Below are the code and all the weights of a small trained network. Each question names an input and a target symbol and asks about switching units off, where a switched-off unit gives its printed mean instead of its output.

import numpy as np


def w(rows, s, z=0):
    codes = np.array(rows[::2]) - 128.0
    scale = np.full(codes.shape[1], s)
    scale[-1] = z or s
    return codes * scale


def f(y):
    return np.maximum(y, 0)


def softmax(a):
    e = np.exp(a - a.max(-1, keepdims=True))
    return e / e.sum(-1, keepdims=True)


def log_softmax(a):
    a = a - a.max(-1, keepdims=True)
    return a - np.log(np.exp(a).sum(-1, keepdims=True))


def net(x, mask):
    ids = ['ΛΞΠΦΩγζτ'.index(c) for c in x.split()]
    T = len(ids)
    res = E[ids] + P[:T]
    q, k, v = (res @ M[0].T for M in (Q, K, V))
    z = softmax(np.where(np.tri(T) > 0, q @ k.T / 2**0.5, -1e9)) @ v
    res = res + np.where(mask[0], z, O[0][:, -1]) @ O[0][:, :-1]
    y = f(res @ A[0][:, :-1].T + A[0][:, -1])
    res = res + np.where(mask[1:17], y, B[0][:, -1]) @ B[0][:, :-1]
    return log_softmax(res[-1] @ U[:, :-1].T + U[:, -1])


Q, K, V, O, A, B = {}, {}, {}, {}, {}, {}
E = w([
[60,57,30,76,53,161],'Λ',
[31,191,135,167,116,120],'Ξ',
[10,99,135,111,160,79],'Π',
[171,207,138,108,55,48],'Φ',
[40,217,65,180,83,121],'Ω',
[93,113,144,36,171,182],'γ',
[155,78,126,14,41,72],'ζ',
[177,183,178,165,9,239],'τ',
],0.015)
P = w([
[43,183,255,37,97,135],'0',
[83,180,174,50,72,138],'1',
[109,162,157,67,88,127],'2',
[128,141,136,86,102,115],'3',
[142,124,110,107,118,113],'4',
[158,105,93,135,131,107],'5',
[173,89,64,161,141,102],'6',
[190,68,39,195,155,104],'7',
[189,50,117,165,104,37],'8',
],0.0076)
Q[0] = w([
[102,199,109,163,150,197],'h0',
[199,20,183,74,220,252],'h0',
],0.031)
K[0] = w([
[215,74,169,78,83,62],'h0',
[27,215,181,6,24,120],'h0',
],0.021)
V[0] = w([
[92,141,48,28,248,169],'h0',
[121,190,84,187,203,89],'h0',
],0.013)
O[0] = w([
[87,110,225,137,2,109,3],'h0',
[47,233,120,97,124,176,51],'h0',
],0.009,0.0038)
A[0] = w([
[89,139,146,30,137,162,116],'n0',
[135,133,155,154,55,223,108],'n1',
[159,59,99,86,175,179,51],'n2',
[57,91,119,177,153,95,70],'n3',
[137,81,224,22,196,241,108],'n4',
[124,24,140,120,128,139,203],'n5',
[141,234,170,138,77,199,173],'n6',
[23,70,218,144,228,166,57],'n7',
[162,75,152,95,79,166,158],'n8',
[134,245,188,91,153,173,3],'n9',
[183,164,138,179,149,88,38],'n10',
[139,121,117,54,172,73,86],'n11',
[123,2,90,104,137,161,133],'n12',
[51,29,195,74,183,228,110],'n13',
[167,200,179,116,192,114,201],'n14',
[107,128,181,29,214,123,72],'n15',
],0.011,0.0054)
B[0] = w([
[112,119,117,199,125,146,207],'n0',
[143,85,129,95,152,150,182],'n1',
[44,110,143,152,87,159,206],'n2',
[127,125,144,123,93,142,166],'n3',
[242,105,142,124,83,115,157],'n4',
[158,173,67,151,99,109,224],'n5',
[160,124,205,104,181,106,254],'n6',
[93,164,200,96,149,81,155],'n7',
[66,109,110,123,127,177,208],'n8',
[124,177,85,254,77,171,198],'n9',
[116,124,165,120,152,93,170],'n10',
[110,121,151,169,101,107,170],'n11',
[168,137,178,97,170,118,239],'n12',
[121,150,103,159,201,124,171],'n13',
[139,124,80,110,152,174,189],'n14',
[106,139,99,68,132,76,151],'n15',
],0.026,0.0085)
U = w([
[88,96,59,180,51,96,255],'Λ',
[83,208,125,104,156,103,144],'Ξ',
[132,136,157,78,183,114,101],'Π',
[91,148,2,104,205,146,201],'Φ',
[117,177,115,160,134,168,15],'Ω',
[125,62,136,120,124,194,188],'γ',
[182,91,76,163,194,33,131],'ζ',
[79,12,78,205,224,82,41],'τ',
],0.006,0.0024)

Each question gives the input, a string of symbols that net reads in full, and the target symbol t.
The units are the heads (2 rows each of Q, K, V and O) and the neurons (one row each of A and B). Each row of codes is followed by its name. A weight is (code - 128) times the scale printed after its matrix; where a second scale follows, it is the last column's (O, A, B and U).
mask holds one flag per unit, heads first, then neurons. A switched-off unit (its flag False) gives its mean, the last column of its rows in O or B, instead of its output. The means were averaged over made-up inputs and are rounded, as every weight is.
A unit's drop is (log p(t) with every unit on - log p(t) with that unit switched off) / (log p(t) with every unit on - log p(t) with every unit switched off).
The circuit of an input: a set's keep is (log p(t) with only the set's units on - log p(t) with every unit switched off) / (log p(t) with every unit on - log p(t) with every unit switched off). Starting from the 12 units with the biggest drops (on a tie, the unit counted first), units are removed one at a time, each time the one whose removal leaves the highest keep (on an exact tie, the one counted first), for as long as the keep stays at least 0.8.
circuit, biggest first: the units of the circuit, biggest drop first
unit that matters most: the unit with the biggest drop
k most important neurons: the k neurons with the biggest drops, biggest first
drop when u is switched off: that unit's drop, to one decimal
input Ω Λ Λ ζ Ω ζ ζ, target Λ: unit that matters most -> n6
input ζ Π Φ, target Π: circuit, biggest first -> h0, n6, n9
input Ξ Ω ζ Ξ, target ζ: circuit, biggest first -> h0, n5
input Φ γ Ξ Ω Φ ζ τ Φ Λ, target Φ: circuit, biggest first -> n6, h0, n2
input Ξ ζ Ω Λ Λ Λ Φ γ, target ζ: 2 most important neurons -> n4, n12
input Ω τ γ, target ζ: 3 most important neurons -> n4, n13, n15
input Λ γ Ω Ω Λ Ω Ξ, target Ω: 2 most important neurons -> n9, n12
input Ω Λ ζ, target Λ: 2 most important neurons -> n12, n0
input γ Ω Ω Ω Λ Π τ τ, target γ: circuit, biggest first -> h0, n1
input Λ Φ τ Ω Ω Λ γ Π Φ, target Π: circuit, biggest first -> h0, n6, n5
input τ Ω Ξ Π Ω τ, target τ: 2 most important neurons -> n2, n10
input Π γ Ξ, target γ: 2 most important neurons -> n1, n8
input Π Ω Λ, target Φ: 2 most important neurons -> n6, n13
input Λ Ω γ Λ Ω τ, target γ: unit that matters most -> n8
input Λ Ξ Ω Φ, target Ω: 2 most important neurons -> n9, n6
input Λ Λ Φ Ω Ω ζ Ω, target ζ: drop when h0 is switched off -> 1.0
input Ω Λ Ω Ω, target Ω: drop when n9 is switched off -> 1.4
input Λ Λ Λ Ω γ Ω, target γ: drop when n9 is switched off -> 0.0
input Φ γ Ω Φ Λ Ω Ξ Ξ Ω, target Ξ: drop when h0 is switched off -> 1.1
input τ Ξ τ Π ζ Ω Φ Φ, target Φ: unit that matters most -> h0
